Below are the code and all the weights of a small trained network. Each question names an input and a target symbol and asks about switching units off, where a switched-off unit gives its printed mean instead of its output.

import numpy as np


def w(rows, s, z=0):
    codes = np.array(rows[::2]) - 128.0
    scale = np.full(codes.shape[1], s)
    scale[-1] = z or s
    return codes * scale


def norm(h):
    return h / np.sqrt((h * h).mean(-1, keepdims=True) + 1e-5)


def f(y):
    return np.maximum(y, 0)


def softmax(a):
    e = np.exp(a - a.max(-1, keepdims=True))
    return e / e.sum(-1, keepdims=True)


def log_softmax(a):
    a = a - a.max(-1, keepdims=True)
    return a - np.log(np.exp(a).sum(-1, keepdims=True))


def net(x, mask):
    ids = ['ΞΣαβγεζηθω'.index(c) for c in x.split()]
    T = len(ids)
    res = E[ids] + P[:T]
    r = norm(res)
    for j in range(3):
        rows = slice(2 * j, 2 * j + 2)
        q, k, v = (r @ M[0][rows].T for M in (Q, K, V))
        z = softmax(np.where(np.tri(T) > 0, q @ k.T / 2**0.5, -1e9)) @ v
        o = O[0][rows]
        res = res + np.where(mask[j], z, o[:, -1]) @ o[:, :-1]
    y = f(norm(res) @ A[0][:, :-1].T + A[0][:, -1])
    res = res + np.where(mask[3:11], y, B[0][:, -1]) @ B[0][:, :-1]
    return log_softmax(norm(res)[-1] @ U[:, :-1].T + U[:, -1])


Q, K, V, O, A, B = {}, {}, {}, {}, {}, {}
E = w([
[143,86,100,167],'Ξ',
[127,147,208,167],'Σ',
[52,128,74,123],'α',
[146,247,96,78],'β',
[27,133,185,123],'γ',
[176,161,97,152],'ε',
[155,179,67,165],'ζ',
[134,2,152,124],'η',
[129,31,178,116],'θ',
[166,79,159,86],'ω',
],0.02)
P = w([
[202,168,37,134],'0',
[253,112,43,135],'1',
[205,148,30,141],'2',
[203,154,61,104],'3',
[184,183,59,87],'4',
[179,169,58,99],'5',
[209,187,71,74],'6',
[206,194,76,64],'7',
[177,185,87,79],'8',
],0.0027)
Q[0] = w([
[95,109,116,80],'h0',
[118,181,92,159],'h0',
[117,141,135,92],'h1',
[127,93,248,95],'h1',
[114,143,89,75],'h2',
[70,134,136,82],'h2',
],0.014)
K[0] = w([
[131,111,96,216],'h0',
[224,108,94,140],'h0',
[165,187,136,23],'h1',
[228,71,115,86],'h1',
[21,104,128,253],'h2',
[71,28,213,58],'h2',
],0.0084)
V[0] = w([
[79,236,255,129],'h0',
[68,104,17,43],'h0',
[57,119,108,42],'h1',
[136,161,57,100],'h1',
[56,158,73,112],'h2',
[186,137,176,190],'h2',
],0.0092)
O[0] = w([
[149,207,130,100,2],'h0',
[150,90,59,79,152],'h0',
[215,61,139,91,139],'h1',
[181,1,48,180,139],'h1',
[74,110,130,155,102],'h2',
[208,138,161,170,139],'h2',
],0.007,0.0043)
A[0] = w([
[246,102,141,174,101],'n0',
[79,131,116,67,163],'n1',
[66,97,192,128,128],'n2',
[129,61,167,122,235],'n3',
[124,86,219,157,87],'n4',
[80,92,96,206,120],'n5',
[198,126,157,219,254],'n6',
[118,156,87,121,165],'n7',
],0.013,0.0036)
B[0] = w([
[38,134,63,112,254],'n0',
[43,98,61,71,176],'n1',
[234,202,1,142,184],'n2',
[125,185,194,123,251],'n3',
[177,126,103,130,193],'n4',
[164,140,206,97,197],'n5',
[64,144,191,129,251],'n6',
[201,64,130,181,171],'n7',
],0.0089,0.0071)
U = w([
[87,57,161,164,208],'Ξ',
[129,242,153,138,63],'Σ',
[105,10,27,83,172],'α',
[209,110,12,122,143],'β',
[64,221,37,36,3],'γ',
[63,141,80,170,106],'ε',
[168,84,58,231,150],'ζ',
[211,41,137,139,188],'η',
[231,125,122,127,118],'θ',
[89,117,137,33,142],'ω',
],0.011,0.004)

Each question gives the input, a string of symbols that net reads in full, and the target symbol t.
The units are the heads (2 rows each of Q, K, V and O) and the neurons (one row each of A and B). Each row of codes is followed by its name. A weight is (code - 128) times the scale printed after its matrix; where a second scale follows, it is the last column's (O, A, B and U).
mask holds one flag per unit, heads first, then neurons. A switched-off unit (its flag False) gives its mean, the last column of its rows in O or B, instead of its output. The means were averaged over made-up inputs and are rounded, as every weight is.
A unit's drop is (log p(t) with every unit on - log p(t) with that unit switched off) / (log p(t) with every unit on - log p(t) with every unit switched off).
The circuit of an input: a set's keep is (log p(t) with only the set's units on - log p(t) with every unit switched off) / (log p(t) with every unit on - log p(t) with every unit switched off). Starting from all 11 units, units are removed one at a time, each time the one whose removal leaves the highest keep (on an exact tie, the one counted first), for as long as the keep stays at least 0.8.
units of the circuit, in order: the units of the circuit, biggest drop first
most important unit: the unit with the biggest drop
top k neurons: the k neurons with the biggest drops, biggest first
heads that matter: for each layer, one digit per head in row order, 1 if its drop is at least 0.15 and else 0, layers parted by /
drop of u: that unit's drop, to one decimal
input γ β Σ Σ η α α, target α: top 3 neurons : (n7, n3, n6)
input Ξ γ γ ζ ζ ε γ β ω, target γ: most important unit : h0
input β α β ζ α ε, target α: units of the circuit, in order : (h1, n0)
input ε Ξ Ξ γ ω ζ, target ε: heads that matter : 100
input ω ω ε, target ε: top 3 neurons : (n0, n6, n3)
input Σ ζ β β ε ω θ, target Σ: units of the circuit, in order : (h0, n3)
input θ β ε γ, target γ: top 3 neurons : (n2, n1, n7)
input ω θ Σ ζ, target Σ: units of the circuit, in order : (h1, n0)
input η Ξ η Ξ ω ε η ζ ζ, target ζ: top 2 neurons : (n3, n7)
input γ γ ε, target γ: heads that matter : 010
input γ Σ ε, target Σ: heads that matter : 110
input ε ω Σ ω θ ω, target Σ: heads that matter : 100
input ε Ξ β β Ξ α ζ ε, target α: units of the circuit, in order : (n0, h1)
input γ ε ω ζ ζ ω, target γ: units of the circuit, in order : (h0, n0)
input η β β Ξ, target Ξ: most important unit : n5
input θ Ξ ε, target ε: top 3 neurons : (n0, n3, n6)
input ω α Ξ ζ, target α: units of the circuit, in order : (h1, n0, n2)
input Ξ η ω θ, target θ: top 2 neurons : (n2, n3)
input ζ Ξ γ α, target α: heads that matter : 000
input β η α β ζ β, target β: heads that matter : 010
input Ξ ε ε ζ γ, target γ: units of the circuit, in order : (n2)
input ω Ξ ε Σ ε, target Σ: heads that matter : 010
input ε ζ α β, target α: heads that matter : 011
input ω ζ ε ω Ξ ω ω ζ, target ζ: heads that matter : 010
input β ε η θ α ζ ζ, target α: top 2 neurons : (n0, n3)
input ε ζ Ξ θ, target θ: drop of n3 : 0.2
input ω ω Σ Ξ, target Σ: drop of n4 : 0.0
input Σ ε Σ β Ξ Ξ, target Σ: drop of h0 : 0.1
input Ξ β ω β, target β: drop of h1 : 0.1
